Below are the code and all the weights of a small trained network. Each question names an input and a target symbol and asks about switching units off, where a switched-off unit gives its printed mean instead of its output.

import numpy as np


def w(rows, s, z=0):
    codes = np.array(rows[::2]) - 128.0
    scale = np.full(codes.shape[1], s)
    scale[-1] = z or s
    return codes * scale


def norm(h):
    return h / np.sqrt((h * h).mean(-1, keepdims=True) + 1e-5)


def f(y):
    return y / 2 * (1 + np.tanh(0.7978845608 * (y + 0.044715 * y**3)))


def softmax(a):
    e = np.exp(a - a.max(-1, keepdims=True))
    return e / e.sum(-1, keepdims=True)


def log_softmax(a):
    a = a - a.max(-1, keepdims=True)
    return a - np.log(np.exp(a).sum(-1, keepdims=True))


def net(x, mask):
    ids = ['ΛΞΦΩβγδεηθπστ'.index(c) for c in x.split()]
    T = len(ids)
    res = E[ids] + P[:T]
    r = norm(res)
    for j in range(2):
        rows = slice(2 * j, 2 * j + 2)
        q, k, v = (r @ M[0][rows].T for M in (Q, K, V))
        z = softmax(np.where(np.tri(T) > 0, q @ k.T / 2**0.5, -1e9)) @ v
        o = O[0][rows]
        res = res + np.where(mask[j], z, o[:, -1]) @ o[:, :-1]
    y = f(norm(res) @ A[0][:, :-1].T + A[0][:, -1])
    res = res + np.where(mask[2:18], y, B[0][:, -1]) @ B[0][:, :-1]
    return log_softmax(norm(res)[-1] @ U[:, :-1].T + U[:, -1])


Q, K, V, O, A, B = {}, {}, {}, {}, {}, {}
E = w([
[105,154,151],'Λ',
[148,254,127],'Ξ',
[94,122,170],'Φ',
[200,126,104],'Ω',
[145,169,106],'β',
[70,109,105],'γ',
[126,124,215],'δ',
[124,85,140],'ε',
[164,189,148],'η',
[105,151,156],'θ',
[179,126,86],'π',
[97,148,150],'σ',
[156,141,151],'τ',
],0.03)
P = w([
[2,87,177],'0',
[14,96,169],'1',
[20,102,164],'2',
[31,110,158],'3',
[30,118,154],'4',
[39,123,151],'5',
[44,149,145],'6',
[53,173,125],'7',
[58,174,118],'8',
[67,184,111],'9',
[71,181,105],'10',
[71,191,97],'11',
],0.0032)
Q[0] = w([
[111,117,146],'h1',
[55,24,227],'h1',
[166,138,144],'h2',
[141,2,135],'h2',
],0.0088)
K[0] = w([
[146,63,137],'h1',
[127,101,155],'h1',
[192,123,134],'h2',
[95,7,160],'h2',
],0.019)
V[0] = w([
[99,197,78],'h1',
[119,41,225],'h1',
[53,1,117],'h2',
[69,149,71],'h2',
],0.0078)
O[0] = w([
[195,127,254,161],'h1',
[152,158,140,105],'h1',
[178,79,39,2],'h2',
[9,167,112,135],'h2',
],0.0058,0.0056)
A[0] = w([
[178,201,67,96],'n1',
[104,99,175,125],'n2',
[117,208,99,18],'n3',
[113,149,49,179],'n4',
[66,48,54,177],'n5',
[208,143,107,109],'n6',
[122,233,63,148],'n7',
[111,3,140,254],'n8',
[50,128,146,174],'n9',
[91,152,65,124],'n10',
[143,149,150,69],'n11',
[178,125,115,87],'n12',
[163,214,167,105],'n13',
[181,71,155,141],'n14',
[137,181,212,104],'n15',
[142,131,145,116],'n16',
],0.012,0.0028)
B[0] = w([
[132,98,159,167],'n1',
[196,138,116,157],'n2',
[31,107,177,148],'n3',
[127,63,124,138],'n4',
[189,50,2,138],'n5',
[114,194,155,170],'n6',
[52,32,164,181],'n7',
[141,213,167,140],'n8',
[211,165,66,216],'n9',
[91,106,81,130],'n10',
[122,126,109,138],'n11',
[141,182,149,139],'n12',
[108,70,81,221],'n13',
[69,216,163,143],'n14',
[175,36,84,253],'n15',
[120,129,86,134],'n16',
],0.0067,0.0072)
U = w([
[109,102,32,68],'Λ',
[103,144,118,215],'Ξ',
[81,233,203,87],'Φ',
[190,21,157,43],'Ω',
[124,203,170,170],'β',
[173,147,82,129],'γ',
[70,219,40,110],'δ',
[122,124,136,20],'ε',
[90,5,136,61],'η',
[150,141,133,55],'θ',
[116,126,126,230],'π',
[128,119,254,126],'σ',
[126,117,81,255],'τ',
],0.017,0.0078)

Each question gives the input, a string of symbols that net reads in full, and the target symbol t.
The units are the heads (2 rows each of Q, K, V and O) and the neurons (one row each of A and B). Each row of codes is followed by its name. A weight is (code - 128) times the scale printed after its matrix; where a second scale follows, it is the last column's (O, A, B and U).
mask holds one flag per unit, heads first, then neurons. A switched-off unit (its flag False) gives its mean, the last column of its rows in O or B, instead of its output. The means were averaged over made-up inputs and are rounded, as every weight is.
A unit's drop is (log p(t) with every unit on - log p(t) with that unit switched off) / (log p(t) with every unit on - log p(t) with every unit switched off).
unit that matters most: the unit with the biggest drop
k most important neurons: the k neurons with the biggest drops, biggest first
which heads matter: for each layer, one digit per head in row order, 1 if its drop is at least 0.15 and else 0, layers parted by /
drop when u is switched off: that unit's drop, to one decimal
input θ Ξ β Φ Ξ τ π π σ β π π, target Φ: 2 most important neurons	[n15, n6]
input σ π Ξ π, target β: which heads matter	00
input π β β σ Φ β π, target Φ: unit that matters most	h1
input π τ σ Λ π η β σ Ω, target β: which heads matter	00
input σ π σ σ π η π Λ, target σ: 2 most important neurons	[n15, n5]
input σ τ θ, target Ω: 2 most important neurons	[n15, n9]
input π σ π Φ σ π Λ, target η: 3 most important neurons	[n15, n6, n14]
input π γ Λ π η, target σ: 2 most important neurons	[n9, n15]
input σ Ω σ, target δ: 2 most important neurons	[n9, n7]
input θ η θ π σ σ π Ω Ω π, target σ: 2 most important neurons	[n1, n15]
input β σ γ, target Λ: drop when n5 is switched off	0.5
input Ξ Ξ γ Ω Λ β τ, target Ω: drop when n15 is switched off	1.4
input δ β β, target η: drop when n15 is switched off	0.1
input σ π σ, target δ: drop when n1 is switched off	0.1
input Ω π β θ σ π τ σ π Ω η, target σ: most important neuron	[n15]
